Below are the code and all the weights of a small trained network. Each question names an input and a target symbol and asks about switching units off, where a switched-off unit gives its printed mean instead of its output.

import numpy as np


def w(rows, s, z=0):
    codes = np.array(rows[::2]) - 128.0
    scale = np.full(codes.shape[1], s)
    scale[-1] = z or s
    return codes * scale


def norm(h):
    return h / np.sqrt((h * h).mean(-1, keepdims=True) + 1e-5)


def softmax(a):
    e = np.exp(a - a.max(-1, keepdims=True))
    return e / e.sum(-1, keepdims=True)


def log_softmax(a):
    a = a - a.max(-1, keepdims=True)
    return a - np.log(np.exp(a).sum(-1, keepdims=True))


def net(x, mask):
    ids = ['αγζλμπστψω'.index(c) for c in x.split()]
    T = len(ids)
    res = E[ids] + P[:T]
    u = 0
    for l in range(2):
        r = norm(res)
        for j in range(3):
            rows = slice(3 * j, 3 * j + 3)
            q, k, v = (r @ M[l][rows].T for M in (Q, K, V))
            z = softmax(np.where(np.tri(T) > 0, q @ k.T / 3**0.5, -1e9)) @ v
            o = O[l][rows]
            res = res + np.where(mask[u + j], z, o[:, -1]) @ o[:, :-1]
        u += 3
    return log_softmax(norm(res)[-1] @ U[:, :-1].T + U[:, -1])


Q, K, V, O = {}, {}, {}, {}
E = w([
[150,97,103,137,159,101,111],'α',
[139,99,100,122,157,97,108],'γ',
[90,114,163,123,175,181,100],'ζ',
[170,96,159,157,127,107,137],'λ',
[100,104,122,62,120,76,113],'μ',
[150,94,93,130,151,99,104],'π',
[153,102,89,144,138,102,103],'σ',
[134,97,95,115,141,83,110],'τ',
[141,69,60,116,72,161,254],'ψ',
[144,121,142,120,55,85,110],'ω',
],0.0091)
P = w([
[255,244,54,72,182,130,134],'0',
[177,83,136,85,163,141,138],'1',
[162,82,134,89,147,138,132],'2',
[151,89,130,103,126,138,125],'3',
[137,97,125,113,117,137,122],'4',
[132,99,124,120,111,136,121],'5',
[123,104,123,124,103,134,123],'6',
[118,109,118,129,103,130,123],'7',
[112,111,114,134,97,129,124],'8',
[103,114,113,142,96,122,127],'9',
[97,118,111,152,93,116,126],'10',
[94,118,108,156,92,116,133],'11',
[92,120,111,152,85,117,133],'12',
],0.0058)
Q[0] = w([
[104,1,71,109,141,165,193],'L0H0',
[57,116,118,102,168,184,161],'L0H0',
[74,150,177,175,165,133,49],'L0H0',
[147,33,161,238,76,85,155],'L0H1',
[170,171,167,221,191,198,216],'L0H1',
[93,189,103,134,145,173,135],'L0H1',
[156,199,162,174,148,111,113],'L0H2',
[176,142,164,99,176,165,90],'L0H2',
[105,205,172,132,228,168,103],'L0H2',
],0.0067)
K[0] = w([
[94,146,98,139,52,143,129],'L0H0',
[129,153,91,177,89,156,204],'L0H0',
[138,127,81,82,193,156,208],'L0H0',
[113,44,87,132,73,146,254],'L0H1',
[199,199,155,115,213,187,235],'L0H1',
[130,214,175,90,209,160,65],'L0H1',
[157,135,200,178,121,109,107],'L0H2',
[110,133,130,127,127,101,61],'L0H2',
[87,91,175,150,146,114,41],'L0H2',
],0.0073)
V[0] = w([
[114,176,182,156,151,52,67],'L0H0',
[156,90,109,92,135,137,193],'L0H0',
[177,200,156,103,163,102,142],'L0H0',
[116,127,107,122,106,61,111],'L0H1',
[128,142,167,156,147,105,38],'L0H1',
[85,103,176,123,169,192,80],'L0H1',
[108,183,164,134,161,89,2],'L0H2',
[143,143,146,151,128,97,30],'L0H2',
[99,155,96,89,151,115,104],'L0H2',
],0.005)
O[0] = w([
[70,140,124,154,34,70,36,29],'L0H0',
[113,109,86,106,149,177,178,249],'L0H0',
[143,82,63,134,62,148,56,124],'L0H0',
[183,102,126,137,177,154,157,168],'L0H1',
[146,109,104,167,92,135,162,107],'L0H1',
[89,182,161,203,56,76,172,110],'L0H1',
[154,118,42,1,81,55,103,68],'L0H2',
[118,134,81,45,103,117,117,111],'L0H2',
[122,79,98,155,134,63,134,146],'L0H2',
],0.005,0.0021)
Q[1] = w([
[167,39,168,206,142,163,196],'L1H0',
[188,64,66,117,169,113,116],'L1H0',
[120,89,168,142,163,177,204],'L1H0',
[112,177,124,254,181,187,162],'L1H1',
[158,49,72,66,224,160,76],'L1H1',
[158,59,182,243,115,140,104],'L1H1',
[198,135,85,92,136,76,151],'L1H2',
[199,188,105,138,18,64,121],'L1H2',
[145,120,180,196,153,186,152],'L1H2',
],0.0092)
K[1] = w([
[137,120,144,252,131,120,186],'L1H0',
[170,124,48,129,114,84,181],'L1H0',
[123,160,150,191,149,100,143],'L1H0',
[111,112,142,240,184,160,183],'L1H1',
[202,76,56,60,213,54,169],'L1H1',
[209,120,165,193,120,115,81],'L1H1',
[175,130,54,83,167,125,123],'L1H2',
[222,119,108,56,80,167,127],'L1H2',
[161,150,158,196,143,116,150],'L1H2',
],0.012)
V[1] = w([
[61,122,103,33,103,149,97],'L1H0',
[42,117,209,77,163,132,61],'L1H0',
[217,121,157,169,135,76,41],'L1H0',
[22,119,114,142,76,60,87],'L1H1',
[55,141,92,94,81,150,168],'L1H1',
[204,129,124,166,93,84,106],'L1H1',
[112,196,132,175,122,254,111],'L1H2',
[174,71,147,204,36,67,234],'L1H2',
[141,214,115,91,244,111,68],'L1H2',
],0.0058)
O[1] = w([
[117,145,129,206,148,59,194,112],'L1H0',
[42,205,89,149,142,59,114,112],'L1H0',
[93,50,121,183,81,180,45,153],'L1H0',
[201,41,144,114,137,217,110,3],'L1H1',
[141,73,159,112,161,115,70,64],'L1H1',
[125,140,125,151,185,119,187,126],'L1H1',
[170,30,125,70,114,132,97,120],'L1H2',
[63,152,93,97,187,9,125,30],'L1H2',
[127,152,142,147,65,253,49,126],'L1H2',
],0.0066,0.0037)
U = w([
[201,79,135,137,106,172,36,253],'α',
[70,89,151,219,84,175,237,42],'γ',
[85,254,92,166,118,82,132,153],'ζ',
[138,65,101,95,152,38,79,218],'λ',
[84,173,172,125,116,149,67,93],'μ',
[220,132,178,81,181,146,209,110],'π',
[142,124,138,130,119,123,126,56],'σ',
[116,138,123,91,105,143,118,88],'τ',
[127,138,138,129,134,136,109,71],'ψ',
[84,124,132,130,160,164,95,63],'ω',
],0.0081,0.0072)

Each question gives the input, a string of symbols that net reads in full, and the target symbol t.
The units are the heads (3 rows each of Q, K, V and O). Each row of codes is followed by its name. A weight is (code - 128) times the scale printed after its matrix; where a second scale follows, it is the last column's (O and U).
mask holds one flag per head, layer by layer. A switched-off head (its flag False) gives its mean, the last column of its rows in O, instead of its output. The means were averaged over made-up inputs and are rounded, as every weight is.
A unit's drop is (log p(t) with every unit on - log p(t) with that unit switched off) / (log p(t) with every unit on - log p(t) with every unit switched off).
The circuit of an input: a set's keep is (log p(t) with only the set's units on - log p(t) with every unit switched off) / (log p(t) with every unit on - log p(t) with every unit switched off). Starting from all 6 units, units are removed one at a time, each time the one whose removal leaves the highest keep (on an exact tie, the one counted first), for as long as the keep stays at least 0.8.
units of the circuit, in order: the units of the circuit, biggest drop first
most important unit: the unit with the biggest drop
heads that matter: for each layer, one digit per head in row order, 1 if its drop is at least 0.15 and else 0, layers parted by /
input σ ζ ζ μ τ λ μ μ μ ψ, target π: heads that matter => 001 / 100
input α ζ ω ζ π ζ λ μ ψ λ, target π: units of the circuit, in order => [L0H1 L1H0 L0H2]
input μ ζ ζ ζ ζ ζ ζ π ζ ζ ψ ζ τ, target π: most important unit => L0H1
input ζ λ ζ λ ζ ζ ζ ζ ψ λ α, target π: units of the circuit, in order => [L0H1 L1H0]
input λ γ ζ σ μ ζ ω ζ ω τ ψ, target λ: units of the circuit, in order => [L1H2 L0H2]
input μ λ ζ λ λ α λ γ ζ ζ ζ τ λ, target λ: heads that matter => 000 / 101
input ω λ γ λ ζ ω, target γ: units of the circuit, in order => [L1H2 L1H0 L1H1 L0H2]
input ζ ψ ζ α μ μ, target ζ: units of the circuit, in order => [L0H2 L1H1]
input λ γ λ ζ ζ τ, target α: heads that matter => 000 / 100
input λ α ζ σ ζ λ μ λ ω, target α: units of the circuit, in order => [L0H1 L1H0]
input λ μ π μ τ γ ψ π, target π: units of the circuit, in order => [L1H0 L1H1]
input μ α λ μ, target γ: units of the circuit, in order => [L1H2 L1H0 L0H0 L1H1]
input λ ω σ μ ω σ τ τ ζ, target α: heads that matter => 001 / 001
input σ λ λ, target γ: heads that matter => 100 / 111
input μ ζ μ λ τ τ ζ μ, target ζ: heads that matter => 001 / 101
input ζ γ ζ τ λ σ τ ψ γ μ, target π: units of the circuit, in order => [L1H0 L0H1]
input π τ ω ω σ λ ζ, target α: heads that matter => 000 / 001
input ψ ζ μ ζ μ ζ μ ζ τ τ ω α, target λ: heads that matter => 001 / 101
input ζ ζ π λ ζ ζ ζ λ ζ σ ζ, target λ: heads that matter => 010 / 111
input μ ζ λ ζ ζ ψ, target π: units of the circuit, in order => [L1H0 L0H2 L1H2]
input λ σ λ ζ ζ ζ ω λ λ μ λ π, target α: heads that matter => 011 / 100
input τ α μ λ ζ λ ψ μ, target π: units of the circuit, in order => [L1H0 L0H2]
input λ μ ζ ω ω ζ λ ω, target ζ: units of the circuit, in order => [L1H2]
input ω λ ζ ζ τ γ ζ ζ λ ζ μ λ α, target α: units of the circuit, in order => [L1H0]
input λ ζ λ γ α π σ λ ω μ μ λ, target λ: heads that matter => 100 / 101
input σ ζ μ ζ λ ζ ζ μ ζ π λ γ, target α: heads that matter => 000 / 110
input ψ ζ ζ, target π: units of the circuit, in order => [L1H0]
